Questions about the row below.
1) The entry just left of -7?
2) The centre entry?
3) The median of all entries?
[  8  25 -16 -15 -32 -42  26   9  -7  33  -6]
1) 9
2) -42
3) -6

Questions about the grid below. Indices start at 0.
1) Which number is the entry at row 0, column 1?
2) Which number is the entry just left of -1.5?
3) Which number is the entry just right of the largest entry?
4) Which number is the centre entry?
5) Which number is the entry in row 0 and column 2?
6) Which number is the entry directly above the smallest entry?
7) Which number is the entry at row 0, column 0?
8) Which number is the bottom entry of the column that holds the smallest entry?
[[-21.6  22.3   6.9  20.7  12.5 -29.8 -22.7 -46.0 -43.9]
 [-16.3  20.2  19.0  41.8  28.8 -20.7 -31.8 -49.4  -6.2]
 [ -2.5   4.4  -2.3   5.9  -2.3  -6.3  -1.1   3.6  -1.5]
 [-20.9 -17.0  18.6 -26.9  23.8  -6.9  11.4  -6.3  -6.0]
 [-20.9   9.0  11.4  -8.5   8.8 -15.3  31.1 -32.6  -4.9]
 [  9.0   7.0  -3.2 -15.0  25.2   8.5   6.1 -54.7   3.5]
 [ 12.1 -10.4   9.8  -5.9  -8.5 -14.5 -11.8  -6.2  -3.4]
 [ 11.6  15.0  14.2  -1.0  -5.1 -20.6  30.1 -50.0  -8.5]
 [ 12.1 -20.8   6.2   0.5  -8.5 -16.4 -13.9   0.6   4.6]]
1) 22.3
2) 3.6
3) 28.8
4) 8.8
5) 6.9
6) -32.6
7) -21.6
8) 0.6
